(in the rows, 128 means zero)
[149, 93, 108, 91, 104, 140, 82, 101, 230, 129, 202, 116, 125, 160, 129, 149, 158, 99, 130, 114, 151, 99, 96, 91, 119, 139, 148, 168, 117, 118, 180, 164]  Nizor
[167, 104, 102, 146, 82, 133, 128, 164, 198, 151, 159, 177, 160, 136, 60, 92, 90, 121, 155, 174, 128, 106, 80, 64, 91, 142, 89, 142, 172, 108, 180, 156]  bizu
[137, 93, 125, 99, 101, 156, 135, 158, 83, 174, 128, 71, 122, 216, 135, 111, 95, 115, 125, 82, 174, 129, 123, 119, 50, 129, 140, 158, 143, 99, 132, 127]  zib
[127, 133, 105, 84, 146, 121, 101, 170, 185, 113, 203, 186, 135, 156, 139, 90, 107, 115, 138, 184, 215, 122, 14, 116, 145, 183, 160, 120, 197, 71, 182, 150]  bofid
[129, 90, 113, 110, 102, 144, 137, 172, 95, 184, 143, 60, 138, 170, 127, 122, 80, 119, 134, 118, 151, 113, 107, 115, 61, 124, 145, 175, 155, 93, 111, 135]  lileb
[207, 53, 148, 110, 134, 110, 53, 123, 186, 164, 160, 137, 97, 125, 87, 128, 51, 99, 159, 149, 140, 113, 77, 57, 104, 100, 140, 139, 240, 110, 147, 139]  lelos
[125, 91, 125, 128, 108, 148, 134, 155, 88, 169, 138, 85, 121, 205, 116, 130, 81, 107, 134, 119, 155, 127, 142, 116, 77, 131, 147, 156, 136, 99, 125, 154]  komim
[168, 89, 142, 87, 161, 60, 98, 79, 162, 212, 142, 134, 127, 128, 137, 104, 90, 97, 119, 111, 93, 97, 157, 118, 89, 117, 136, 152, 164, 66, 198, 191]  bizu
[159, 98, 142, 115, 89, 144, 153, 154, 97, 182, 129, 92, 117, 199, 127, 98, 99, 127, 127, 78, 166, 114, 143, 106, 68, 123, 126, 167, 144, 104, 136, 125]  bizu
[139, 69, 140, 86, 152, 83, 66, 86, 163, 216, 142, 129, 94, 138, 137, 114, 74, 93, 118, 126, 99, 117, 161, 135, 82, 125, 151, 137, 184, 55, 174, 173]  zib
[129, 80, 131, 115, 80, 175, 119, 153, 89, 190, 136, 68, 124, 210, 122, 114, 98, 126, 135, 88, 168, 124, 135, 119, 60, 128, 155, 166, 145, 103, 131, 116]  zib
[129, 67, 119, 70, 163, 68, 59, 77, 148, 207, 167, 110, 128, 167, 142, 126, 102, 95, 122, 109, 96, 121, 159, 138, 74, 122, 154, 142, 161, 53, 181, 170]  zib
[119, 132, 97, 113, 148, 129, 104, 148, 140, 138, 140, 130, 198, 139, 156, 140, 70, 139, 152, 130, 145, 131, 132, 141, 102, 136, 135, 121, 114, 123, 111, 173]  bofid
[128, 105, 138, 124, 95, 153, 149, 152, 88, 177, 113, 56, 120, 181, 122, 105, 93, 142, 106, 86, 164, 117, 125, 122, 101, 129, 149, 158, 149, 113, 102, 106]  bofid
[168, 70, 138, 102, 159, 79, 88, 87, 156, 212, 131, 126, 122, 129, 105, 119, 72, 85, 115, 132, 72, 101, 141, 124, 97, 120, 144, 143, 157, 57, 166, 204]  bipu
[102, 100, 111, 92, 116, 121, 103, 119, 179, 161, 146, 109, 155, 193, 106, 106, 40, 118, 156, 185, 183, 159, 68, 78, 82, 147, 163, 145, 133, 60, 136, 154]  komim
[163, 76, 136, 106, 153, 62, 85, 86, 148, 204, 132, 134, 109, 132, 123, 99, 86, 82, 111, 107, 77, 100, 173, 126, 90, 115, 145, 156, 160, 68, 185, 183]  bizu
[185, 84, 142, 138, 83, 162, 75, 139, 178, 113, 150, 142, 92, 208, 98, 112, 55, 144, 163, 101, 176, 112, 98, 65, 133, 154, 167, 143, 224, 113, 116, 94]  bofid
[176, 107, 117, 57, 124, 98, 92, 139, 215, 152, 186, 121, 156, 129, 126, 144, 81, 108, 176, 202, 201, 107, 113, 84, 104, 149, 170, 102, 195, 63, 207, 139]  nev
[152, 82, 126, 110, 100, 154, 133, 153, 89, 179, 140, 76, 146, 206, 111, 136, 85, 132, 140, 94, 160, 129, 129, 117, 90, 130, 150, 161, 134, 95, 122, 131]  bipu
[148, 129, 93, 118, 141, 135, 97, 170, 144, 128, 139, 149, 177, 117, 153, 160, 85, 126, 164, 131, 142, 135, 128, 132, 99, 128, 127, 113, 109, 136, 129, 215]  Nizor
[157, 89, 130, 119, 88, 150, 144, 183, 94, 195, 129, 93, 133, 185, 120, 104, 63, 109, 135, 108, 173, 120, 141, 117, 68, 129, 156, 169, 155, 100, 148, 142]  bizu
[154, 116, 100, 120, 140, 145, 103, 153, 142, 129, 122, 151, 183, 127, 143, 165, 79, 128, 159, 132, 145, 120, 143, 129, 94, 128, 118, 112, 104, 128, 117, 192]  bipu
[165, 58, 133, 107, 161, 77, 71, 77, 153, 208, 153, 138, 116, 131, 103, 125, 89, 93, 117, 110, 60, 96, 159, 126, 96, 110, 126, 143, 151, 64, 164, 194]  bipu
[126, 128, 94, 152, 82, 160, 117, 163, 205, 118, 195, 134, 174, 149, 55, 128, 78, 108, 164, 194, 170, 104, 123, 101, 130, 169, 181, 124, 168, 132, 179, 173]  komim
[165, 74, 135, 92, 159, 73, 78, 98, 135, 203, 154, 117, 105, 130, 135, 115, 87, 94, 120, 103, 104, 121, 131, 125, 91, 112, 150, 139, 166, 66, 167, 212]  Nizor
[144, 87, 132, 124, 90, 160, 126, 165, 83, 179, 153, 74, 119, 189, 113, 119, 102, 140, 140, 76, 163, 134, 118, 117, 101, 127, 154, 167, 143, 115, 129, 147]  Nizor
[131, 92, 129, 136, 98, 146, 120, 165, 68, 186, 136, 80, 127, 216, 102, 128, 88, 128, 138, 110, 153, 123, 156, 116, 91, 124, 167, 146, 160, 94, 112, 134]  komim
[152, 51, 132, 102, 150, 98, 50, 94, 150, 224, 167, 138, 110, 136, 115, 110, 62, 77, 131, 121, 82, 103, 164, 134, 65, 117, 160, 142, 176, 66, 180, 186]  zib
[138, 138, 83, 81, 146, 130, 173, 177, 214, 65, 187, 132, 154, 141, 163, 164, 67, 95, 167, 174, 178, 126, 40, 109, 108, 196, 106, 178, 167, 126, 206, 204]  lileb
[170, 95, 137, 109, 126, 123, 111, 119, 207, 123, 202, 164, 127, 156, 122, 143, 111, 140, 198, 154, 140, 86, 128, 75, 103, 156, 104, 128, 187, 119, 196, 160]  lelos
[135, 127, 99, 121, 139, 142, 111, 158, 147, 136, 113, 137, 193, 113, 130, 163, 78, 139, 153, 140, 141, 130, 134, 132, 100, 127, 110, 108, 99, 132, 107, 194]  bipu
[146, 127, 104, 111, 152, 118, 110, 159, 140, 138, 128, 143, 189, 132, 149, 143, 78, 120, 170, 169, 136, 117, 120, 120, 97, 122, 126, 126, 130, 123, 142, 188]  lelos
[158, 73, 113, 75, 161, 55, 86, 95, 157, 201, 151, 140, 131, 132, 130, 113, 94, 87, 126, 158, 96, 97, 156, 121, 84, 129, 134, 141, 162, 51, 185, 211]  duzig
[140, 138, 113, 120, 134, 128, 110, 165, 148, 119, 108, 141, 160, 123, 138, 133, 82, 123, 174, 151, 141, 123, 144, 124, 97, 133, 101, 106, 114, 120, 133, 196]  nev
[155, 63, 122, 89, 152, 63, 73, 73, 146, 198, 169, 120, 133, 158, 106, 90, 98, 88, 131, 128, 91, 107, 142, 113, 73, 116, 132, 155, 160, 57, 170, 210]  duzig
[132, 78, 122, 100, 170, 67, 66, 107, 160, 206, 145, 126, 114, 144, 116, 143, 54, 92, 129, 146, 91, 111, 180, 132, 110, 133, 172, 134, 179, 59, 175, 207]  komim
[140, 90, 124, 94, 183, 53, 83, 84, 141, 181, 165, 133, 128, 162, 130, 130, 82, 91, 133, 135, 96, 118, 157, 126, 90, 127, 143, 124, 169, 55, 175, 214]  komim
[136, 89, 127, 126, 95, 162, 140, 163, 88, 180, 154, 76, 142, 191, 123, 112, 71, 129, 133, 103, 167, 119, 124, 127, 94, 140, 161, 169, 161, 105, 132, 126]  bofid
[140, 125, 95, 121, 150, 112, 103, 165, 142, 119, 106, 148, 172, 119, 144, 143, 85, 124, 161, 166, 139, 114, 126, 119, 109, 127, 125, 119, 134, 129, 142, 182]  lelos
[134, 119, 101, 121, 148, 122, 103, 149, 145, 133, 133, 141, 194, 122, 145, 149, 91, 125, 176, 166, 128, 116, 129, 120, 92, 120, 114, 126, 118, 134, 139, 193]  lelos
[132, 67, 127, 116, 81, 175, 113, 158, 86, 205, 141, 66, 132, 207, 114, 107, 67, 114, 140, 91, 167, 132, 132, 119, 40, 122, 155, 166, 150, 97, 126, 135]  zib
[139, 143, 107, 108, 142, 122, 104, 168, 143, 117, 125, 130, 182, 127, 137, 135, 84, 125, 181, 156, 161, 129, 134, 126, 100, 133, 123, 97, 123, 115, 140, 191]  nev
[143, 95, 148, 114, 81, 140, 150, 150, 78, 177, 119, 39, 123, 218, 104, 92, 92, 120, 150, 101, 160, 131, 134, 103, 68, 122, 133, 161, 142, 82, 124, 131]  nev
[124, 95, 125, 119, 100, 140, 143, 156, 80, 177, 122, 69, 121, 222, 116, 123, 67, 116, 127, 115, 167, 138, 146, 112, 72, 127, 151, 155, 144, 88, 109, 140]  komim
[164, 71, 117, 101, 89, 176, 94, 154, 195, 130, 194, 117, 90, 170, 78, 109, 102, 99, 143, 101, 193, 77, 101, 71, 74, 142, 141, 161, 141, 141, 150, 148]  duzig
[169, 99, 107, 120, 103, 143, 113, 199, 176, 96, 154, 176, 98, 178, 90, 72, 44, 85, 173, 151, 193, 113, 72, 82, 64, 164, 97, 126, 178, 86, 180, 213]  nev
[145, 137, 102, 104, 153, 119, 119, 154, 140, 120, 122, 139, 196, 131, 161, 147, 81, 129, 174, 164, 155, 119, 119, 117, 101, 127, 130, 125, 122, 132, 146, 180]  lelos
[162, 81, 137, 95, 152, 73, 87, 79, 139, 197, 153, 131, 126, 168, 119, 118, 92, 87, 114, 127, 86, 118, 148, 135, 115, 122, 157, 148, 158, 47, 157, 169]  bipu
[109, 131, 86, 134, 144, 131, 90, 158, 126, 126, 151, 155, 202, 146, 136, 158, 75, 132, 174, 163, 150, 142, 147, 138, 103, 134, 137, 106, 117, 121, 124, 200]  komim
[87, 126, 126, 106, 100, 149, 120, 109, 161, 156, 191, 59, 191, 192, 88, 104, 48, 92, 156, 191, 193, 184, 75, 111, 93, 132, 206, 151, 115, 100, 104, 135]  komim
[149, 64, 132, 92, 154, 85, 58, 95, 139, 217, 152, 116, 112, 151, 122, 107, 82, 85, 122, 108, 96, 108, 154, 131, 61, 115, 156, 132, 179, 61, 168, 185]  zib
[149, 96, 135, 119, 102, 138, 152, 160, 96, 190, 123, 96, 132, 170, 122, 103, 83, 116, 132, 104, 151, 118, 139, 116, 72, 130, 136, 166, 142, 102, 155, 148]  bizu
[169, 61, 136, 88, 174, 51, 69, 82, 156, 216, 163, 138, 128, 155, 130, 115, 91, 87, 146, 145, 62, 88, 148, 106, 76, 106, 132, 148, 173, 50, 184, 195]  lelos
[152, 103, 134, 118, 95, 139, 152, 165, 88, 184, 121, 96, 132, 209, 124, 98, 95, 114, 129, 92, 149, 125, 135, 110, 68, 126, 129, 171, 137, 96, 129, 135]  bizu
[173, 89, 146, 114, 109, 147, 108, 78, 178, 138, 193, 164, 117, 224, 113, 88, 118, 103, 146, 84, 128, 102, 92, 86, 71, 129, 88, 167, 117, 90, 137, 181]  bipu
[136, 91, 104, 86, 104, 152, 94, 149, 219, 126, 195, 146, 125, 142, 99, 97, 32, 92, 154, 172, 224, 146, 55, 90, 62, 157, 151, 125, 183, 102, 175, 150]  zib
[135, 103, 120, 117, 103, 141, 136, 169, 84, 175, 118, 83, 124, 210, 121, 131, 80, 114, 122, 120, 171, 125, 140, 112, 85, 126, 156, 149, 151, 90, 117, 143]  komim
[143, 122, 101, 119, 148, 135, 105, 153, 141, 124, 119, 149, 173, 119, 137, 161, 88, 129, 150, 134, 137, 129, 134, 133, 98, 125, 106, 105, 100, 128, 106, 188]  bipu
[155, 134, 72, 66, 122, 153, 139, 178, 234, 71, 231, 162, 187, 147, 142, 155, 116, 77, 177, 216, 225, 107, 67, 94, 74, 182, 126, 125, 115, 135, 190, 187]  duzig
[203, 116, 141, 126, 98, 169, 95, 166, 230, 125, 215, 216, 87, 135, 100, 113, 83, 104, 166, 158, 164, 85, 91, 87, 150, 165, 168, 131, 195, 128, 186, 155]  Nizor
[133, 124, 93, 124, 148, 117, 99, 160, 140, 118, 132, 147, 190, 135, 138, 145, 95, 120, 171, 168, 127, 120, 125, 121, 104, 126, 126, 127, 118, 131, 137, 175]  lelos
[161, 58, 135, 102, 156, 92, 73, 93, 164, 203, 145, 129, 116, 113, 105, 125, 54, 88, 127, 135, 96, 109, 142, 124, 91, 121, 152, 133, 158, 66, 162, 199]  bipu
[115, 129, 94, 125, 148, 127, 107, 141, 129, 123, 150, 142, 197, 154, 150, 164, 81, 128, 174, 159, 148, 139, 155, 132, 87, 136, 126, 109, 106, 120, 127, 199]  komim
